(136): [-3.10 -3.00  2.57 -1.75 -1.70  3.03 -3.55 -0.44]
(123): [-1.75 -3.10 -3.01  2.57 -0.44 -1.70  3.03 -3.55]
(57): [-2.53  0.62 -6.70 -3.78 -4.79  3.95  4.34 -0.67]
(31): [-0.47 -2.26 -4.03  0.38 -8.46  0.97  0.36  2.44]
(135): [-1.35 -1.38 -6.63  0.17 -1.46 -7.26  3.28  0.23]
(41): [-3.36  6.17 -2.59  8.86 -0.22 -4.79  3.79  5.57]
(92): [-0.22  5.57  3.79 -4.79  6.17 -2.59 -3.35  8.86]
(39): [-2.94 -2.18 -5.05 -1.90  0.09  3.17  3.40 -3.12]
(129): [-2.53  3.20 -6.70 -3.78 -4.79  3.95  4.34 -0.67]
(96): [-3.10 -3.00  2.57 -1.75  8.11  0.90  0.93 -5.07]
perm: [-2.59  3.79 -3.36  5.57 -0.22  6.17  8.86 -4.79]
(41)
q: [-1.75 -3.10 -3.01  2.57 -0.44 -1.70  3.03 -3.55]
(123)
q: [ 0.62 -6.70 -3.78 -4.79  3.95  4.34]
(57)
perm: [-3.55 -3.10 -3.00 -1.75 -1.70 -0.44  2.57  3.03]
(136)

(131): [ 0.70 -4.01  0.00  3.93  5.67  2.02 -0.19  2.29]
(18): [-1.40 -0.83  0.00  1.14  0.61  0.86  2.03  1.94]
(78): [ 3.39 -4.01  3.20  0.72  0.00  1.83 -1.92  0.72]
(98): [-0.75  4.26  0.00  4.26  5.07  1.46 -0.60  3.02]
(75): [-1.92 -4.01  0.00  3.38  0.72 -5.14  3.20  1.83]
(87): [-0.83  0.03  0.00  3.29  0.89 -1.32  0.93  7.33]
dup (98): 
[4.26]
q: [-0.83  0.00]
(18)
perm: [ 1.83 -1.92 -4.01  0.00  3.38  0.72 -5.14  3.20]
(75)
dup (78): 
[0.72]

(23): [-8.26  0.45  1.01  1.56]
(73): [-5.40 -2.38 -1.26  4.09]
(72): [-1.26 -2.38 -5.06  4.10]
(126): [-1.26 -0.85 -5.40  4.10]
(58): [ 7.26 -1.76  0.00  2.07]
(81): [-1.26 -2.38 -5.40  4.10]
perm: [-5.40 -2.38 -1.26  4.10]
(81)
perm: [ 4.10 -5.40 -0.85 -1.26]
(126)

(60): [-0.25 -1.02 -0.17  0.28  1.43  0.18  0.14  0.47  0.49  0.41 -0.69  0.15
  0.58 -1.00 -5.66  0.87 -1.52  1.62  0.25  0.59]
(63): [ 1.77 -0.69  0.17 -0.21 -1.14  0.04  1.09  0.62  0.83 -0.98  0.00  0.03
 -1.45  1.52  1.05  0.10 -0.59  0.79 -1.24 -0.53]
(150): [-1.05 -0.99  0.22 -0.21  0.05  0.13 -0.43 -0.30 -0.40  0.57 -0.08 -0.04
 -2.05 -3.45  2.32 -0.96  0.13 -0.50 -0.84 -0.41]
(209): [ 1.15  0.50 -0.39 -0.77 -0.66 -0.36 -0.18  0.82 -0.01  0.23  0.05  0.02
 -2.11  0.57 -6.39  0.16 -0.09  1.45 -0.28 -1.40]
(162): [ 1.15  0.50 -0.39 -0.77 -0.66 -0.36 -0.18  0.82 -0.01  0.23  0.05  0.02
 -2.11  0.57  2.39  0.16 -0.09  1.45 -0.28  0.57]
(43): [-0.41  1.14 -0.27  0.30  1.61 -0.54  1.36 -0.50 -1.06  0.16  0.47  0.16
  1.77 -0.71 -1.12 -0.93 -0.64  0.92 -2.20 -0.43]
(166): [ 0.93  0.43  0.11 -0.23 -0.51 -0.48 -0.73  0.50  0.11 -0.04  0.01  0.02
 -1.88  7.31  1.62  0.46 -0.66 -0.25  2.29 -0.30]
(66): [-0.62 -2.15 -0.36  0.53 -1.12 -0.93 -0.10 -0.78  0.26 -0.71 -0.75 -0.25
  0.71  0.76  5.65  2.52 -2.10  0.54 -0.20  0.33]
(116): [-0.25 -1.02 -0.17  0.28  1.43  0.18  0.14  0.47  0.49  0.41 -0.69 -0.29
  0.77  0.28 -1.71 -0.18  1.25  1.03  0.19  1.21]
(94): [ 0.06  2.48 -0.32 -0.33  3.70 -0.21 -0.56 -0.52 -0.06  0.09  0.03  0.05
  0.85 -1.96  2.76  0.34  0.72  2.34  0.74 -0.17]
(163): [-1.18 -0.67  0.66 -0.92  1.76  0.53  2.27  0.61  1.40  0.24 -0.17  0.17
 -0.04 -1.41  2.76 -0.42  0.19  1.42 -1.79 -0.49]
(161): [-1.46  0.78 -0.18  1.53  1.38  0.50  0.79 -0.15  0.72  0.47  0.09 -0.01
 -0.45  2.35  1.20  0.50 -0.67 -0.06  1.41 -0.02]
dup (162): 
[0.57]
q: [ 1.77 -0.71]
(43)

(109): [-3.12 -3.10  0.69 -1.48 -2.88 -0.43  3.06 -1.41  0.87  1.67]
(93): [ 6.64 -0.47 -3.44 -2.44  2.90 -2.70 -1.95  6.64 -5.63 -2.63]
(55): [-0.94 -0.85 -3.12 -3.10  0.69 -1.50 -2.88 -0.43  3.06  0.37]
q: [-3.12 -3.10  0.69 -1.50 -2.88 -0.43  3.06]
(55)
q: [-3.12 -3.10  0.69 -1.48]
(109)
dup (93): 
[6.64]
q: [ 6.64 -0.47 -3.44 -2.44  2.90 -2.70 -1.95  6.64 -5.63 -2.63]
(93)

(5): [-0.37 -2.51 -6.76 -0.55 -3.08 -1.58  0.31 -8.65 -2.17 -1.74  2.05 -1.15
  3.49  0.07]
(6): [-3.90 -2.84 -3.90  2.23  5.08 -2.53  8.48 -0.31 -3.90 -8.54 -0.29 -3.90
 -0.12 -2.34]
(61): [ 5.72 -2.84 -7.43  2.23  5.08 -2.53  8.48  3.82 -2.54 -8.54 -0.29 -3.90
 -0.12 -2.34]
(28): [ 2.74 -4.50 -7.32  0.86 -2.26 -6.59  2.67 -6.06 -1.54 -5.65 -1.18 -2.95
  1.67  0.61]
(155): [-1.06  0.74 -1.33  6.92 -3.36 -5.61 -6.18  2.47 -7.15 -8.22 -1.01  6.16
  1.60 -1.36]
(178): [ 6.92 -1.06 -8.22  0.74  2.47 -6.18  6.16  1.60 -3.36 -7.14 -1.36 -5.61
 -1.33 -1.01]
(147): [ 6.92 -1.06 -8.22  0.74  2.47 -4.24  6.16  1.60 -3.36 -7.14 -1.36 -5.61
 -1.33 -1.01]
(140): [ 2.26  0.55 -4.03  0.43 -2.07  0.75  0.00  0.00  0.00  0.00  0.36 -2.42
 -1.71  0.00]
perm: [-1.01 -1.33 -5.61 -1.36 -7.14 -3.36  1.60  6.16 -6.18  2.47  0.74 -8.22
 -1.06  6.92]
(178)
dup (140): 
[0.00]
dup (6): 
[-3.90]

(37): [ 3.82  0.88  0.31 -2.15 -2.85 -0.24]
(67): [ 1.16  0.37  0.58 -0.36 -0.31 -0.24]
(30): [ 1.03  0.35  0.05  0.05 -0.59 -0.24]
(114): [ 7.47  1.77  0.25 -3.58 -6.39 -0.24]
(50): [-4.11  2.25 -4.11 -4.11 -6.39 -0.24]
(168): [ 8.99  2.23  0.56 -1.46 -2.80 -0.24]
(132): [ 7.47  1.77  0.25 -3.58 -6.59 -0.24]
(101): [ 7.77  1.61  0.23 -3.49 -6.09 -0.24]
(110): [ 4.79  1.10  0.28 -2.51 -3.02 -0.24]
dup (30): 
[0.05]
dup (50): 
[-4.11]

(119): [ 4.23  4.49  4.23 -7.71]
(156): [ 4.14 -5.08  3.95 -2.64]
(143): [ 4.20 -1.67  1.25 -2.52]
(130): [ 4.27 -0.75 -2.67  5.56]
(62): [4.18 0.16 1.00 7.29]
(185): [ 4.18 -2.29  4.89 -7.36]
(180): [ 4.23  5.42  0.22 -2.40]
(91): [ 4.18 -0.97 -2.00  4.61]
(53): [-2.67  5.55  4.27 -0.75]
perm: [ 5.56 -2.67 -0.75  4.27]
(130)
dup (119): 
[4.23]

(104): [-1.46 -1.94 -0.33 -3.57  0.19  5.89]
(29): [-3.83  0.30 -3.83 -3.83  7.69  2.50]
(54): [ 1.92 -2.24 -2.07 -2.03  4.53  4.93]
(120): [ 2.84  0.26  5.18 -8.65  1.91  0.19]
(15): [ 0.29  3.75 -4.02  1.06 -8.09 -3.80]
(151): [-7.21  0.30  3.75 -3.83  7.69  8.32]
(111): [ 1.92  2.84  0.26  5.18  0.19 -8.65]
perm: [-8.65  0.19  5.18  0.26  2.84  1.92]
(111)
dup (29): 
[-3.83]
q: [ 0.30 -3.83]
(29)
q: [ 3.75 -4.02  1.06 -8.09]
(15)
q: [0.26 5.18 0.19]
(111)

(44): [ 0.84 -0.06  0.76 -0.99  0.69]
(47): [ 0.84 -0.06  0.76 -0.11  0.69]
(49): [ 6.97  0.66 -3.77  3.07 -3.77]
(88): [-3.77  3.07  6.96 -3.77  0.66]
(85): [ 0.84 -0.06  0.22  1.39 -1.94]
perm: [ 0.22  1.39 -1.94  0.84 -0.06]
(85)
perm: [-0.99 -0.06  0.69  0.76  0.84]
(44)
dup (49): 
[-3.77]
q: [ 6.97  0.66 -3.77  3.07 -3.77]
(49)
perm: [-3.77  3.07  0.66 -3.77  6.97]
(49)

(45): [-6.50  2.00  1.80  0.70  1.60]
(176): [-4.23  1.89 -1.99  5.38  0.03]
(181): [-2.94  1.17 -2.23  3.00  0.06]
(36): [ 0.12  5.19 -0.88 -1.41  0.24]
(79): [ 2.00 -6.50  0.70  0.70  1.59]
(157): [ 8.65 -2.91 -2.57  0.54  1.73]
(179): [ 6.73 -2.91 -2.57  0.54  1.73]
(134): [-2.97  2.18 -2.99  3.41  3.81]
(172): [ 2.33 -2.23  1.72  1.72  1.19]
perm: [-6.50  0.70  0.70  1.59  2.00]
(79)
dup (172): 
[1.72]
q: [-2.23  1.72]
(172)
dup (79): 
[0.70]

(84): [-1.65 -4.41 -1.92 -4.23 -3.64 -4.06 -4.09 -1.13 -2.55 -1.47 -1.28 -3.67
 -1.61]
(117): [-1.57 -5.63 -1.75 -5.35 -4.03 -4.50 -4.85 -1.13 -3.60 -1.14 -1.18 -4.46
 -1.57]
(14): [ 0.20 -8.55 -0.30 -8.40 -5.70 -5.97 -7.44 -0.01 -2.96 -0.58 -0.62 -7.42
  0.48]
(149): [-2.85 -2.85 -4.64 -1.77  0.50 -0.04 -1.99 -3.33 -4.40 -2.29 -3.32 -0.79
 -2.56]
(99): [-1.48 -2.67 -1.37 -2.66 -1.76 -2.67 -3.72 -2.00  2.41 -2.87 -2.67 -2.81
 -1.20]
(80): [-3.10 -4.90 -3.14 -4.17 -2.55 -3.10 -4.18 -2.32 -3.43 -2.10 -2.42 -3.31
 -3.10]
(26): [ 0.50 -0.04 -4.40 -2.85 -0.79 -2.56 -3.32 -4.64 -3.33 -1.78 -2.29 -2.85
 -1.99]
dup (80): 
[-3.10]
q: [-4.09 -1.13]
(84)
dup (99): 
[-2.67]
q: [-1.18 -4.46]
(117)
perm: [-1.77 -2.85 -2.56 -3.33 -2.29 -0.79 -0.04 -3.32 -4.64 -4.40  0.50 -2.85
 -1.99]
(149)
q: [-1.99 -3.33]
(149)

(56): [-0.09 -1.50 -1.14  7.83 -3.39  3.18 -5.86 -6.71 -0.17 -1.69  8.19 -5.34
 -0.87  7.91 -3.73 -6.57 -4.72  7.83 -6.71  7.83 -5.37  7.83]
(90): [-0.57 -2.08  0.57 -0.37  0.22  2.01 -0.68  0.49 -0.83  0.77  1.60  0.42
 -1.05  1.69  0.03 -0.21  0.19 -0.31 -0.40 -1.06 -0.16 -0.27]
(89): [ 2.37  1.50 -0.15  2.12 -0.74  0.93  0.87 -0.37  2.08  1.06  0.05 -0.18
  1.87 -0.92 -0.69  0.57  1.37  0.84  0.09 -0.31  1.03  0.76]
(51): [-1.04 -2.03  2.02 -0.96  1.78  2.62 -0.60  1.58 -1.35  1.18  0.45  1.48
 -2.01  0.70  2.02  0.47 -0.37  1.32  0.68  0.93  0.78 -0.48]
(48): [-0.57 -2.08  0.57 -0.37  0.22  2.01 -0.68  0.49 -0.83  0.77  1.60  0.42
 -1.05  1.69  0.03 -0.21  0.19  1.07  0.40  1.09  0.20 -0.52]
(40): [ 2.37  1.50 -0.15  2.12 -0.74  0.93  0.87 -0.37  2.08  1.06  0.05 -0.18
  1.87 -0.92 -0.69  0.57  1.37  0.84  0.09 -0.31  1.03  1.68]
q: [ 1.37  0.84  0.09 -0.31  1.03  1.68]
(40)
q: [-0.57 -2.08  0.57 -0.37  0.22  2.01 -0.68  0.49 -0.83  0.77  1.60  0.42
 -1.05  1.69  0.03 -0.21  0.19  1.07  0.40  1.09  0.20 -0.52]
(48)
q: [ 2.37  1.50 -0.15  2.12 -0.74  0.93  0.87 -0.37  2.08  1.06  0.05 -0.18
  1.87 -0.92 -0.69  0.57  1.37  0.84  0.09 -0.31  1.03  1.68]
(40)
q: [-0.09 -1.50 -1.14  7.83 -3.39  3.18 -5.86 -6.71 -0.17 -1.69  8.19 -5.34
 -0.87  7.91 -3.73 -6.57 -4.72  7.83 -6.71  7.83 -5.37  7.83]
(56)
q: [ 2.37  1.50 -0.15  2.12 -0.74  0.93  0.87 -0.37  2.08  1.06  0.05 -0.18
  1.87 -0.92 -0.69  0.57  1.37  0.84  0.09 -0.31  1.03  0.76]
(89)

(74): [ 3.49 -4.85  1.09  0.23  4.74 -2.12 -4.41  4.45  2.09  1.13 -0.89  3.08
  4.80 -0.29 -4.93  0.71  3.05 -2.09 -5.73 -5.73 -2.07 -5.97  5.58  4.20
 -6.23 -5.17 -4.96  4.08  1.39  2.58  4.54 -4.72 -2.20 -3.24 -4.20  3.06
 -0.93 -0.53  0.45  5.85  4.03 -2.08  2.80  2.19 -1.94 -0.95 -3.54  4.43
 -6.04 -3.41  1.25  5.69  1.83  1.65  3.41  1.88 -5.21 -3.75  3.42 -5.98
  0.94  3.88  5.36]
(141): [-0.07  1.79  2.67  4.69 -6.65 -5.29  2.96  5.08 -4.10 -5.17 -2.16 -2.54
  0.53 -1.13 -4.72 -5.02  1.16 -6.52  5.87  2.63  0.83  5.07 -2.18 -6.05
 -6.26  3.54  6.20 -2.36  4.37  6.00  2.28  0.81 -5.03 -4.55 -0.69 -6.33
  4.60 -3.47 -3.57 -5.62 -0.63  4.93  5.86 -1.88 -5.98  6.70 -6.30 -1.44
  0.29  5.38 -6.30  2.95 -5.13 -3.49 -4.44  0.69 -4.51  6.48 -5.43 -1.13
  6.32  5.13  0.52]
(70): [-2.29 -3.67 -4.47 -0.78  4.72 -2.19 -1.38  5.74  3.62 -6.54  3.84  3.62
 -1.00  1.83  5.34  1.12  3.63  4.76 -5.09 -4.07  2.87 -6.17 -3.05 -1.27
 -4.72 -5.63 -4.46  5.48 -5.63 -6.32  2.74  2.74  2.19 -3.34  6.58 -3.32
  2.59  1.52  1.84 -1.25 -0.29 -4.75  3.45  4.69 -6.71 -5.82  4.08 -4.24
 -0.51 -1.21  1.87  4.33  4.08 -2.08 -2.92  1.39 -3.58 -0.95 -2.27  0.21
 -2.47  0.61  4.07]
(8): [ 5.42  2.63 -2.63 -5.96 -4.80  6.08 -3.47  1.55 -6.08  4.00 -0.76 -0.70
  4.96 -5.76  6.46 -3.69 -3.71  5.13  6.70  1.38  1.18 -3.94 -6.53  3.58
 -5.67  1.89  4.25  5.30 -2.41  3.43  5.51  3.55  5.15  2.78  4.72  0.06
  1.85 -4.52 -2.49 -2.18  6.11 -4.47  6.23  2.12 -0.09  0.23  5.76 -3.64
 -4.47 -0.28  5.82 -2.16 -4.09 -5.96 -6.65  3.91 -3.78  4.04 -1.18 -1.66
 -6.42 -1.06 -4.18]
(27): [-2.29 -3.67 -4.47 -0.78  4.72 -2.19 -1.38  5.74  3.62 -6.54 -6.18  3.62
 -1.00  1.83  1.74  1.12  3.63  4.76 -5.09 -4.07  2.87 -6.17 -3.05 -1.27
 -4.72 -5.63 -4.46  5.48 -5.63 -6.32  2.74  2.74  2.19 -3.34  6.58 -3.32
  2.59  1.52  1.84 -1.25 -0.29 -4.75  3.45  4.69 -6.71 -5.82  4.08 -4.24
 -0.51 -3.85  1.87  4.33  4.08 -2.08 -2.92  1.39 -3.58 -0.95 -2.27  0.21
 -2.47  0.61  4.07]
dup (74): 
[-5.73]
q: [ 4.60 -3.47 -3.57]
(141)

(167): [-1.09 -1.97 -0.14  2.36 -1.20  3.71 -1.17 -0.06  1.10  3.20]
(127): [-0.33 -2.47 -1.77 -5.95  6.05 -1.32  2.55  4.66 -6.54  2.77]
(158): [ 6.05 -2.47 -5.95 -1.77 -0.33 -0.16  3.32  5.43 -4.77  2.32]
(102): [-0.73 -2.07  0.78  3.77  0.33  6.64 -0.98 -0.11  0.00  1.04]
(97): [ 0.88 -1.81 -3.55  3.86 -5.22 -3.40 -4.74 -4.67  0.88  5.06]
(153): [ 0.04 -2.96 -2.70 -0.19 -2.60  3.62 -5.23 -1.16  0.78  4.21]
(128): [ 0.04  2.36  3.71 -1.17 -1.20 -1.97  3.20 -0.06  1.10 -0.14]
q: [-1.97  3.20 -0.06  1.10]
(128)
dup (97): 
[0.88]
q: [-1.97 -0.14  2.36 -1.20  3.71 -1.17 -0.06  1.10  3.20]
(167)
q: [-0.33 -2.47 -1.77 -5.95  6.05]
(127)

(186): [0.49 0.52 2.59 1.05]
(42): [0.06 0.21 0.86 0.49]
(164): [2.37 1.58 7.51 2.30]
(189): [1.65 1.50 7.65 3.13]
(182): [2.36 7.51 1.58 2.30]
(33): [-0.04  0.14  0.48  0.36]
(68): [3.39 3.39 3.39 3.39]
(10): [1.13 0.81 4.25 1.46]
(183): [1.86 1.75 8.38 3.71]
(165): [0.66 3.39 1.24 2.09]
dup (68): 
[3.39]
perm: [1.58 2.30 2.37 7.51]
(164)
q: [3.39 3.39 3.39 3.39]
(68)
q: [2.59 1.05]
(186)

(65): [ 6.15  0.59 -0.23  1.59]
(171): [ 8.76 -2.04 -5.12  1.10]
(105): [-6.29  0.66 -0.25 -4.05]
(95): [-4.96  1.50  2.75 -0.98]
(184): [-8.46 -2.55  3.37  3.08]
(35): [-2.70  0.27 -0.65 -2.97]
(169): [-8.17 -0.92 -0.29 -3.95]
(16): [ 6.15 -0.41 -0.41 -0.41]
(139): [2.86 0.76 0.76 0.76]
dup (139): 
[0.76]
q: [ 2.75 -0.98]
(95)
dup (16): 
[-0.41]

